In the rows, 128 means zero.
Facts:
<1000> β <658>; <1038> β <215>; <1069> β <557>; <1081> β <691>; <1106> β <1349>
<1130> β <249>; <1134> β <344>; <116> β <658>; <1175> β <979>; <1184> β <1134>
<1186> β <658>; <1222> β <557>; <1242> β <979>; <124> β <691>; <1261> β <880>
<1296> β <215>; <1299> β <880>; <1350> β <1013>; <1364> β <1134>; <1375> β <880>
<1376> β <1013>; <1380> β <1279>; <1385> β <23>; <1389> β <1047>; <1392> β <469>
<1441> β <173>; <1457> β <1047>; <145> β <388>; <146> β <215>; <155> β <1013>
<159> β <658>; <177> β <918>; <228> β <388>; <230> β <786>; <246> β <23>
<251> β <1134>; <280> β <821>; <306> β <215>; <347> β <730>; <403> β <1047>
<405> β <1290>; <411> β <979>; <412> β <1013>; <461> β <469>; <478> β <173>
<483> β <1013>; <488> β <1400>; <515> β <821>; <536> β <730>; <543> β <822>
<587> β <1400>; <596> β <918>; <606> β <822>; <678> β <1134>; <746> β <557>
<773> β <905>; <786> β <478>; <792> β <1349>; <822> β <1134>; <862> β <344>
<869> β <1276>; <890> β <557>; <897> β <1175>; <905> β <730>; <919> β <1349>
<932> β <344>; <934> β <557>; <946> β <1290>; <951> β <215>; <973> β <1047>
<1000> μ <23>; <1013> μ <494>; <1019> μ <23>; <1021> μ <229>; <1038> μ <979>
<1047> μ <494>; <1069> μ <1132>; <1081> μ <691>; <1106> μ <1132>; <1130> μ <1013>
<1132> μ <1290>; <1134> μ <1047>; <116> μ <979>; <1175> μ <1132>; <1184> μ <658>
<1186> μ <1047>; <1199> μ <979>; <1210> μ <23>; <1222> μ <494>; <1224> μ <229>
<1240> μ <1290>; <1242> μ <344>; <124> μ <23>; <1261> μ <249>; <1276> μ <249>
<1279> μ <1276>; <1285> μ <979>; <1290> μ <691>; <1296> μ <494>; <1299> μ <1013>
<1305> μ <1013>; <1320> μ <979>; <1341> μ <215>; <1350> μ <215>; <1364> μ <344>
<1371> μ <1276>; <1375> μ <1349>; <1376> μ <23>; <1380> μ <658>; <1385> μ <1013>
<1389> μ <23>; <1392> μ <1013>; <1400> μ <1349>; <1425> μ <494>; <1441> μ <23>
<1456> μ <979>; <1457> μ <344>; <145> μ <1013>; <146> μ <658>; <155> μ <1276>
<159> μ <1047>; <163> μ <494>; <173> μ <494>; <177> μ <1013>; <202> μ <1290>
<204> μ <658>; <215> μ <249>; <228> μ <658>; <229> μ <249>; <230> μ <658>
<23> μ <1349>; <246> μ <979>; <251> μ <1290>; <280> μ <1290>; <306> μ <1047>
<307> μ <494>; <344> μ <1349>; <345> μ <1132>; <347> μ <1400>; <388> μ <494>
<3> μ <173>; <403> μ <344>; <405> μ <658>; <411> μ <658>; <412> μ <1013>
<415> μ <344>; <461> μ <658>; <469> μ <691>; <46> μ <1013>; <478> μ <979>
<483> μ <979>; <488> μ <215>; <506> μ <23>; <515> μ <658>; <536> μ <1132>
<538> μ <658>; <53> μ <1132>; <543> μ <173>; <550> μ <691>; <557> μ <1400>
<581> μ <1047>; <587> μ <979>; <595> μ <1290>; <596> μ <344>; <606> μ <658>
<620> μ <1132>; <623> μ <173>; <630> μ <1132>; <658> μ <249>; <678> μ <658>
<67> μ <979>; <727> μ <494>; <730> μ <344>; <731> μ <23>; <746> μ <344>
<767> μ <658>; <773> μ <1013>; <786> μ <229>; <792> μ <344>; <81> μ <1349>
<821> μ <1349>; <822> μ <215>; <862> μ <249>; <869> μ <494>; <874> μ <658>
<880> μ <1290>; <886> μ <249>; <890> μ <1013>; <892> μ <1132>; <893> μ <23>
<897> μ <229>; <905> μ <249>; <918> μ <658>; <919> μ <658>; <932> μ <1290>
<934> μ <979>; <946> μ <979>; <951> μ <229>; <958> μ <249>; <973> μ <658>
<979> μ <494>; <995> μ <344>; <1019> Ψ <1175>; <1021> Ψ <880>; <1038> Ψ <1134>
<1130> Ψ <1013>; <1186> Ψ <905>; <1199> Ψ <731>; <1210> Ψ <1279>; <1240> Ψ <388>
<124> Ψ <730>; <1296> Ψ <557>; <1320> Ψ <229>; <1341> Ψ <469>; <1456> Ψ <1047>
<146> Ψ <229>; <155> Ψ <1175>; <163> Ψ <1175>; <228> Ψ <215>; <307> Ψ <1279>
<345> Ψ <1132>; <403> Ψ <1349>; <411> Ψ <822>; <415> Ψ <880>; <46> Ψ <1290>
<538> Ψ <557>; <53> Ψ <1134>; <581> Ψ <1134>; <595> Ψ <557>; <596> Ψ <1175>
<620> Ψ <173>; <623> Ψ <23>; <678> Ψ <1279>; <67> Ψ <23>; <727> Ψ <1132>
<730> Ψ <478>; <767> Ψ <1013>; <773> Ψ <730>; <792> Ψ <1047>; <821> Ψ <215>
<874> Ψ <821>; <892> Ψ <786>; <893> Ψ <388>; <905> Ψ <215>; <932> Ψ <494>
<958> Ψ <1175>

Known rows:
<869>: [122 132 127 122 133 124 112 141 130 134 125 129 131 129 129 123 134 118
 134 139 126 124 118 117 131 138 134 130 137 131 131 130 113 120 125 127
 124 132 130 120 131 122 127 131 150 132 133 128 138]
<204>: [128 127 129 125 123 143 140 119 130 126 125 119 129 124 116 142 125 131
 114 130 142 125 127 116 129 127 125 136 113 123 123 115 133 121 132 113
 122 125 136 125 126 141 129 121 114 134 123 119 140]
<557>: [198  49 114 111 106 104 139 166 159  89 168 106 120  77 130 119 167  80
  99 107 132  87 114 131  36  89  50  90 124 165  63  86 201  90 115 132
 163 131  93 199 125 163  58 121 109 136 154  88  76]
<746>: [119  55 113 108  97 115 113 128 178 180 157 114 138 100 131  99 186 108
 110 144 101 112 112 111  87 151 104 109 144 145 125 157 135 119 118 126
 120 135 105 158 161 111 129 123 143 130  96  97 114]
<478>: [139 119 122 129 123 127 116 147 125 119 128 134 133 125 146 115 120 126
 134 121 154 125 115 118 119 132 126 119 129 140 110  98 120  96 133 123
 131 112 133 117 120 136 111 134 145 115 153 137 120]
<918>: [145 117 131 136 115 138 165 114 131 102 123 122 120 122 121 143 106 132
  98 113 165 118 125 132 127 111 114 132 104 121 103 103 147 122 134 115
 133 114 133 124 112 141 110 122  92 108 131 125 117]
<415>: [112 119 131 135 125 121 140 128 133 126 138 115 126 142 132 136 120 124
 122 117 127 119 128 145 127 116 121 133 125 138 127 143 118 145 142 139
 121 131 118 152 143 116 128 132 123 119 111 125 105]
<1184>: [116 172 136 133 131 135 113 118  98 163 137 126 167 131 114 119 153 155
 157 108 104 176 127 137 101 176 145 139 117 118 155 137 147 178 127  79
 127 184 126 108 107 210 137 115 118 143 131 109 102]
<731>: [129 113 117 138 128 139 130 124 129 125 132 128 131 128 136 127 126 147
 134 110 118 133 130 133  91 132 118 118 129 154 109 118 127 113 148 128
 127 121 108 149 128 119 135 134 130 133 140 132 141]
<1106>: [124 141 128 125 139 126 112 117 136 127 130 145 107 124 136 110 141 137
 137 145 107 137 148 108 145 136 126 115 129 122 138 141 133 124 127 150
 127 106 138 143 158 143 156 135 143 147 125 129 147]
<1349>: [167 103 125 139 119 135 156 122 121 103 128 130 121 118 137 123 102 151
 122  95 145 129 129 157 102  99 115 109 111 144  96 101 148 103 138 130
 154 114 118 150 109 101 114 130 104  97 156 142 107]
<403>: [ 99 120 128 126 130 126 124 130 137 141 137 110 129 143 127 136 133 121
 129 130 111 119 129 131 129 124 126 134 133 140 139 151 108 139 139 141
 112 134 120 153 151 109 141 133 139 141 105 122 129]
<1186>: [ 93 105  90 129 134 112 140 150 151 103 115 152 137 136 118 135 143 115
 116 161 144 149 139 127 155 106 146 162 189 121 171 149 124 138 102 153
 141 156 108  49 135  81 139 119 129 169 112 113 146]
<932>: [115 182 143 135 139 107 108 116 102 153 145 144 146 136 132  94 154 151
 164 112  93 178 141 149 124 169 143 127 123 111 166 164 149 197 122 116
 137 171 128 124 132 209 142 125 130 130 125 117  77]
<1350>: [ 92 152 104  97 156 178 123 117 106 140 105 131 134 165 158 160 121 123
 133 137  81 130 156 100 164  94 139 165 119 102 126 116 111 121 123  78
 127 113 120 153 143 110 126 175 143 175 148 125 142]
<587>: [119 126 123 123 128 121 104 150 127 137 132 129 138 133 139 122 133 114
 139 138 136 125 120 114 137 135 137 129 143 132 134 122 110 114 124 130
 120 123 135 109 129 130 122 131 151 133 132 133 125]
<1299>: [126 139 128 120 140 121 114 141 136 132 115 132 128 124 124 123 134 112
 130 147 125 118 111 116 127 145 131 133 137 128 130 135 111 124 122 126
 127 140 126 122 131 111 121 131 157 128 135 124 155]
<116>: [117 124 123 122 127 122 102 151 129 139 131 127 137 133 136 122 135 113
 140 141 136 123 118 111 139 135 138 130 144 132 134 122 108 111 124 131
 118 123 136 110 133 128 124 131 153 136 131 132 130]

Rows:
No name comes twice in this set of rows, the named rows included.
[101 123 132 126 130 125 125 130 135 140 140 108 129 144 127 132 129 122
 130 127 117 120 126 135 129 124 125 135 125 141 137 151 107 141 143 137
 113 136 124 159 153 115 139 134 139 133 107 122 116] => <124>
[158 143 103 113 155 163 159 120  96  86  88 162 120 149 185 139  80 135
 123  99 117 124 140 143 133  71 121 140 106 109  72  79 138  99 123  78
 177  96 101 155  99  80  69 187 129 102 208 150 108] => <1013>
[116 168 134 131 130 137 115 118 102 160 136 125 164 131 113 120 151 155
 154 111 107 171 128 133 104 172 144 140 118 119 153 137 144 171 127  82
 125 178 126 109 111 202 138 115 120 145 129 110 109] => <606>
[ 88 101  87 131 126 134 158 128 153 104 116 141 137 133 100 153 146 132
 104 157 146 158 152 120 154  99 141 171 175 115 174 143 139 141 108 138
 134 154 113  48 136 101 156 110 100 189  99 100 156] => <228>
[147 106 125 149 119 130 162 121 131  94 132 127 118 129 143 129  98 143
 111  92 154 118 126 155  97 108 103 116 109 149  87 106 140 118 153 133
 141 107 110 156 119 119 106 135 107  92 144 136 101] => <730>
[181 110 127 134 122 129 151 132 121  98 117 140 122 110 141 114  99 143
 121 103 163 126 117 148 108 106 117 107 114 136  89  85 146  87 128 124
 162 111 124 128  97 105  97 130 117  84 175 145 112] => <1047>
[181 127 126 140 124 145  94  83 105 145 119 176 104 106 145 148 144 130
 159 141  25 106 175 109  95 157 124  64 170 115  88 111 170 114 101 149
 112  56 119 133  71 126 134 131 105 148 138 193 236] => <1175>
[103 150 104 145 138 123 142  94 116 171 127 143 163 156 108 121 170 179
 179  96 182 161 148 156 117 186 181 142 102 105 175 163 133 197 125  56
 100 185 194 123 134 196 121 115 132  67  98 115  91] => <678>
[123 169 134 133 137 113 100 137 100 157 134 140 164 134 132 100 150 140
 167 112 105 167 116 144 104 175 147 132 136 125 153 142 133 172 121  97
 136 180 119 103 107 182 120 123 145 125 145 121  96] => <543>
[109 131 134 117 126 139 129 126 135 141 128 108 129 131 109 145 133 118
 115 143 136 121 127 110 148 127 130 146 117 118 140 134 118 132 127 118
 111 133 143 128 143 135 139 122 124 144 105 113 137] => <411>
[119 107  95 142 135 110 155 114 146 130 114 150 124 152 127 128 139 141
 148 117 216 104 137 148 145 140 163 129 116 115 142 148 109 142 125 103
 103 130 196 136 150 111  98 131 153  40 104 138 111] => <307>
[140 120 123 126 125 149 133 121 128 125 123 125 128 116 122 134 124 144
 122 124 138 130 127 114 113 128 123 125 115 134 113 104 135 100 134 112
 129 118 131 130 121 132 134 125 120 135 142 125 151] => <786>
[153 106 131 134 119 127 157 123 124 111 132 122 121 127 134 129 105 139
 119  99 143 125 130 163 117  93 119 118 113 136 109 119 141 120 135 137
 148 121 120 151 117  97 115 128 102  98 138 139  96] => <1400>
[ 96 180 204 152 107 113  97 147 118 141 133  94 127 123 108 102  61 135
 108 149 145 151  69 120 185 167 145 134 125 147 158 139  55 120 170 200
 111 119 119  50 121 117 202  95 133 131 108 153 144] => <1038>

Now the same nodes, written a new way:
Known rows:
<767>: [124 120 113 135 125 140 131 131 136 130  96 130 127 116 131 137 131 139
 131  96 141 128 141 115 138 141 122 120 122 126 120 123 140 106 124]
<1038>: [125 146 171 150 109 185 106 154 170 143 103 150 114 130 140 104 130  90
 164 101 144 103 113 120 172  93  97 147 148 128 122 140 103  89 117]
<403>: [120 148 129 134 123 128 108 135 129 133 130 145 126 123 135 139 129 122
 151 125 126 125 132 121 132 112 116 135 125 163 127 136 128 108 135]
<905>: [129 158 125 137 115 122 105 147 149 121 134 130 159 130 129 143 115 147
 134 151 131 126  99 148 114 201 107 191 115 109 123 150 132  97 135]
<1320>: [120 129 121 138 119 119 124 128 134 123 101 130 120 119 141 128 131 130
 116 108 139 127 146 117 146 119 126 124 129 119 126 141 137 140 126]
<3>: [122 125 131 137 122 120 129 136 129 123 127 123 124 123 141 124 129 132
 119 125 142 122 145 119 137 139 132 134 131 118 130 132 138 144 129]
<344>: [122 103 133 126 136 114 133 132 129 112 113 123 127 124 133 124 141 126
 134 133 135 131 155 118 147 136 127 151 124 129 127 133 137 132 137]
<483>: [105 147  93 109 110 143  96 152 124 140 174 125 137 125 148 143 116 118
 126 134 137 134 136 150 100 138 127 130 143 151 126 146 127 121 131]
<1132>: [118 117 134 134 130 136 150 135 137 120 145 137 126 121 136 112 129 126
 122 154 148 114 144 127 117 194 146 134 126 139 135 127 148 136 131]
<81>: [123 126 129 132 128 127 130 131 129 120 127 129 120 123 138 128 134 131
 132 128 137 120 142 114 136 150 129 139 129 140 132 134 142 117 132]
<280>: [115 134 130 136 126 135 127 134 140 130 135 152 134 122 133 127 123 123
 130 137 136 121 134 133 116 152 129 129 120 147 128 130 132 129 130]
<897>: [123 132 118 132 118 135 119 143 134 137 151 136 148 121 133 129 130 126
 153 119 139 131 128 132 125 139 129 137 121 135 125 120 127 100 133]
<1371>: [126 119 118 132 124 137 136 135 132 126 132 127 135 120 135 126 133 136
 134 111 144 127 140 118 134 160 133 136 127 126 128 122 140 104 129]
<630>: [113 124 130 138 134 138 144 124 142 120 120 151 122 120 133 123 123 131
 109 133 139 117 143 122 120 178 134 124 123 136 130 133 143 133 125]
<886>: [125 120 121 132 125 134 134 135 133 125 130 127 130 121 135 127 134 136
 132 114 142 125 141 118 134 158 132 134 127 125 128 124 140 110 128]
<1285>: [123 126 122 136 119 117 126 135 132 122 117 122 124 120 140 121 132 129
 121 125 141 122 144 121 139 141 132 131 130 118 129 140 141 145 128]
<1224>: [126 119 118 132 124 136 135 135 134 126 136 127 135 120 135 126 135 135
 135 109 143 129 141 118 136 160 135 137 127 124 128 122 139 105 128]
<934>: [123 145 117 174 100  84 102 130 105 129 141 127 142 108 133 119 116 137
 154 145 115 122 120 137 130 126 135 125 100 169 127 127 136 137 130]

Rows:
No name comes twice in this set of rows, the named rows included.
[102  99 149 152 134 181 137 124 139 113  92 142 105 122 134 109 117 118
 124 112 126 116 145 118 159 168 121 146 139 160 122 127 124  73 109] => <53>
[139 130 106 184 116 105 136 118  66 116 155 133 131 120 133 144 151 153
 166 138 115  96 120 143 121 182 161 130  93 181 146 119 162 200 149] => <557>
[124 162 132 143 113 109 100 141 146 121 119 132 146 131 135 145 110 145
 117 143 129 127 107 142 125 162 103 180 119 105 124 156 127 125 133] => <1186>
[124 149 125 168 111  94 103 127 101 126 152 134 134 111 131 127 120 137
 171 149 109 119 119 126 130 136 131 135 101 197 130 124 138 106 135] => <746>
[114 122 117 112 128  68 120 143 161 145  82 140 161 103 118 125 123 124
 137 146 149 173 159 113 127  49 114 106  92 126  98 113 126 115 136] => <678>
[137 165 145 133 116 163 117 151 174 158 108 167 131 125 130 134 135 113
 163  95 157 108 108 117 131 103 102 114 126 116 121 127 121 109 129] => <146>
[120  88 125 122 130 113 123 150 136 128  98 122 157 121 119 126 139 120
 156 134 137 143 145 145 133 105 117 141 105 113 109 116 121 143 137] => <1184>
[118  73 133 117 133 102 129 156 134 123 120 117 172 125 119 112 147 109
 163 154 140 151 153 154 136 105 129 163 104 106 112 112 115 155 146] => <822>
[106 150 101 103 121 153  98 149 119 137 185 132 130 127 145 151 119 119
 142 139 130 132 135 140  99 146 124 141 145 178 128 143 130  90 135] => <1376>
[107 141  90 104 116 163 104 154 125 144 189 129 148 125 142 148 120 125
 140 119 138 141 132 147  96 155 130 136 141 154 125 127 126  79 131] => <1350>
[121 113 125 128 125 123 124 144 134 129 128 130 149 121 128 126 135 123
 148 128 138 135 139 135 133 125 126 142 117 127 120 122 125 125 135] => <862>
[135 170 160 137 112 143 116 155 168 152 139 159 128 131 140 122 133 106
 148 126 158 102 112 121 132 101 113 128 132 108 132 136 120 150 133] => <306>

